Below are the code and all the weights of a small trained network. Each question names an input and a class and asks about switching units off, where a switched-off unit gives its printed mean instead of its output.

import numpy as np


def w(rows, s, z=0):
    codes = np.array(rows[::2]) - 128.0
    scale = np.full(codes.shape[1], s)
    scale[-1] = z or s
    return codes * scale


def f(y):
    return np.maximum(y, 0)


def log_softmax(a):
    a = a - a.max(-1, keepdims=True)
    return a - np.log(np.exp(a).sum(-1, keepdims=True))


def net(x, mask):
    res = np.array(x, float).reshape(1, 6) / 4 @ E
    y = f(res @ A[0][:, :-1].T + A[0][:, -1])
    res = res + np.where(mask, y, B[0][:, -1]) @ B[0][:, :-1]
    return log_softmax(res[-1] @ U[:, :-1].T + U[:, -1])


A, B = {}, {}
E = w([
[91,143,66,124,142,108,156,141,85],'x0',
[151,115,156,133,123,134,133,125,143],'x1',
[195,150,102,84,181,182,140,83,131],'x2',
[175,114,131,132,163,126,164,133,119],'x3',
[122,67,45,156,93,237,134,152,100],'x4',
[177,110,129,73,34,112,66,114,2],'x5',
],0.0089)
A[0] = w([
[145,154,153,102,125,131,79,108,40,81],'n1',
[219,127,125,126,39,67,75,93,2,45],'n2',
[125,198,148,63,69,37,219,43,167,155],'n3',
[162,119,104,133,138,201,50,151,136,49],'n4',
[102,161,143,10,223,79,71,191,119,4],'n5',
[188,166,166,74,59,179,91,167,174,54],'n6',
[185,190,162,139,161,55,148,123,119,56],'n7',
[109,159,163,132,206,45,72,68,106,96],'n8',
[138,170,157,161,175,158,174,114,122,38],'n9',
[74,233,131,202,139,153,197,115,232,100],'n10',
[109,63,65,126,116,219,131,190,104,121],'n11',
],0.0077,0.0018)
B[0] = w([
[160,179,66,172,119,92,161,106,136,191],'n1',
[145,152,89,150,106,24,179,90,160,254],'n2',
[68,70,156,22,190,206,59,153,92,212],'n3',
[86,49,134,125,87,123,112,164,44,173],'n4',
[149,64,122,150,113,151,120,162,72,177],'n5',
[109,140,102,120,198,107,143,95,160,167],'n6',
[100,141,219,51,165,198,178,134,129,189],'n7',
[79,48,165,191,97,185,84,175,69,203],'n8',
[172,179,97,141,95,99,141,119,161,162],'n9',
[147,254,70,195,84,127,177,52,190,242],'n10',
[109,94,182,115,115,181,136,172,75,230],'n11',
],0.0083)
U = w([
[219,130,134,143,153,106,150,64,126,251],'0',
[181,19,232,126,159,254,96,176,63,5],'1',
],0.0077,0.00024)

Each question gives the input, the list of numbers given to net, and the class t.
The units are the neurons (one row each of A and B). Each row of codes is followed by its name. A weight is (code - 128) times the scale printed after its matrix; where a second scale follows, it is the last column's (A, B and U).
mask holds one flag per neuron, in row order. A switched-off neuron (its flag False) gives its mean, the last column of its row in B, instead of its output. The means were averaged over made-up inputs and are rounded, as every weight is.
A unit's drop is (log p(t) with every unit on - log p(t) with that unit switched off) / (log p(t) with every unit on - log p(t) with every unit switched off).
The circuit of an input: a set's keep is (log p(t) with only the set's units on - log p(t) with every unit switched off) / (log p(t) with every unit on - log p(t) with every unit switched off). Starting from all 11 units, units are removed one at a time, each time the one whose removal leaves the highest keep (on an exact tie, the one counted first), for as long as the keep stays at least 0.8.
circuit, biggest first: the units of the circuit, biggest drop first
k most important neurons: the k neurons with the biggest drops, biggest first
drop when u is switched off: that unit's drop, to one decimal
input [7,4,-3,5,-8,7], class 1: 2 most important neurons	(n3; n8)
input [-7,-3,3,-7,-8,-7], class 1: 4 most important neurons	(n3; n8; n2; n7)
input [8,4,-1,7,4,6], class 0: circuit, biggest first	(n2)
input [-8,-2,2,-4,4,4], class 0: circuit, biggest first	(n2; n3)
input [-6,-2,6,2,5,-6], class 0: 3 most important neurons	(n10; n3; n8)
input [-2,2,-7,2,-8,6], class 1: 4 most important neurons	(n3; n8; n10; n7)
input [7,-3,-5,-5,7,8], class 0: 2 most important neurons	(n2; n1)
input [7,-2,-1,-7,-6,-5], class 1: 2 most important neurons	(n3; n8)
input [0,-5,-7,-3,-8,6], class 1: drop when n3 is switched off	1.1
input [-8,-1,6,4,6,7], class 0: drop when n2 is switched off	0.9
